Below is a small trained network, with its code and all its weights. Each question gives an input and a class and asks what happens when units are switched off, that is, made to give their printed mean instead of their output.

import numpy as np


def w(rows, s, z=0):
    codes = np.array(rows[::2]) - 128.0
    scale = np.full(codes.shape[1], s)
    scale[-1] = z or s
    return codes * scale


def f(y):
    return y / 2 * (1 + np.tanh(0.7978845608 * (y + 0.044715 * y**3)))


def log_softmax(a):
    a = a - a.max(-1, keepdims=True)
    return a - np.log(np.exp(a).sum(-1, keepdims=True))


def net(x, mask):
    res = np.array(x, float).reshape(1, 7) / 4 @ E
    y = f(res @ A[0][:, :-1].T + A[0][:, -1])
    res = res + np.where(mask, y, B[0][:, -1]) @ B[0][:, :-1]
    return log_softmax(res[-1] @ U[:, :-1].T + U[:, -1])


A, B = {}, {}
E = w([
[102,183,176],'x0',
[238,120,160],'x1',
[74,24,143],'x2',
[179,254,150],'x3',
[225,210,237],'x4',
[117,173,95],'x5',
[139,181,42],'x6',
],0.0062)
A[0] = w([
[107,177,146,211],'n1',
[56,194,86,60],'n2',
[108,124,178,95],'n3',
[114,134,169,132],'n4',
[92,115,242,2],'n5',
[115,205,107,167],'n6',
[106,141,136,67],'n7',
[162,194,180,28],'n8',
[177,138,109,208],'n9',
[73,121,246,65],'n10',
[107,101,113,32],'n11',
[116,114,108,84],'n12',
[95,173,115,156],'n13',
[124,103,163,24],'n14',
[237,140,130,110],'n15',
[98,152,140,89],'n16',
[59,88,118,96],'n17',
[64,53,61,36],'n18',
[162,96,142,93],'n19',
[147,158,161,51],'n20',
[100,84,179,56],'n21',
[193,97,153,126],'n22',
[231,197,144,129],'n23',
[110,140,176,147],'n24',
[174,139,179,89],'n25',
[216,92,123,176],'n26',
[92,103,120,56],'n27',
[94,166,108,84],'n28',
[184,151,131,129],'n29',
],0.014,0.0021)
B[0] = w([
[143,175,109,166],'n1',
[205,195,45,175],'n2',
[135,159,160,144],'n3',
[131,162,145,143],'n4',
[167,191,216,178],'n5',
[185,176,110,184],'n6',
[143,121,130,126],'n7',
[86,144,137,208],'n8',
[110,163,87,165],'n9',
[154,170,238,187],'n10',
[105,105,167,144],'n11',
[114,119,147,137],'n12',
[167,158,114,154],'n13',
[148,127,149,134],'n14',
[108,67,38,212],'n15',
[146,125,124,133],'n16',
[82,55,154,190],'n17',
[29,36,252,230],'n18',
[148,104,96,142],'n19',
[91,135,142,160],'n20',
[143,125,185,159],'n21',
[161,110,57,169],'n22',
[77,95,64,254],'n23',
[129,176,151,150],'n24',
[114,151,109,182],'n25',
[123,41,46,182],'n26',
[106,84,154,151],'n27',
[171,144,110,144],'n28',
[101,124,85,176],'n29',
],0.016,0.0098)
U = w([
[168,155,90,85],'0',
[6,87,155,158],'1',
[136,66,96,103],'2',
[64,149,86,250],'3',
[125,166,205,31],'4',
],0.012,0.0019)

Each question gives the input, the list of numbers given to net, and the class t.
The units are the neurons (one row each of A and B). Each row of codes is followed by its name. A weight is (code - 128) times the scale printed after its matrix; where a second scale follows, it is the last column's (A, B and U).
mask holds one flag per neuron, in row order. A switched-off neuron (its flag False) gives its mean, the last column of its row in B, instead of its output. The means were averaged over made-up inputs and are rounded, as every weight is.
A unit's drop is (log p(t) with every unit on - log p(t) with that unit switched off) / (log p(t) with every unit on - log p(t) with every unit switched off).
The circuit of an input: a set's keep is (log p(t) with only the set's units on - log p(t) with every unit switched off) / (log p(t) with every unit on - log p(t) with every unit switched off). Starting from the 12 units with the biggest drops (on a tie, the unit counted first), units are removed one at a time, each time the one whose removal leaves the highest keep (on an exact tie, the one counted first), for as long as the keep stays at least 0.8.
units of the circuit, in order: the units of the circuit, biggest drop first
unit that matters most: the unit with the biggest drop
top k neurons: the k neurons with the biggest drops, biggest first
drop when u is switched off: that unit's drop, to one decimal
input [-8,6,7,-8,4,6,-2], class 2: unit that matters most => n22
input [-2,3,8,7,-2,4,1], class 2: units of the circuit, in order => [n18; n8]
input [-5,-8,8,6,1,0,8], class 0: units of the circuit, in order => [n2; n23]
input [-8,-5,1,-3,7,0,-1], class 4: units of the circuit, in order => [n23; n15]
input [4,4,-2,-2,5,-2,-5], class 4: top 3 neurons => [n5; n10; n18]
input [0,-6,8,8,-2,3,0], class 0: units of the circuit, in order => [n2; n23]
input [3,-2,-8,2,5,3,-6], class 3: top 2 neurons => [n23; n8]
input [4,-5,-4,4,6,-4,-4], class 4: top 2 neurons => [n10; n5]
input [-1,8,6,-8,2,-7,2], class 2: top 2 neurons => [n22; n26]
input [7,7,-7,7,-8,-2,6], class 0: top 3 neurons => [n6; n18; n2]
input [8,7,2,-5,3,2,5], class 3: top 2 neurons => [n18; n17]
input [-7,8,-2,-7,-2,-7,-7], class 2: top 2 neurons => [n22; n26]
input [-8,2,7,0,7,8,8], class 2: drop when n24 is switched off => 0.1
input [-5,8,4,-3,4,4,-7], class 2: drop when n26 is switched off => 0.3
input [3,-6,-1,-1,-5,6,7], class 0: units of the circuit, in order => [n2]
input [8,5,5,1,7,7,4], class 3: drop when n18 is switched off => 0.2
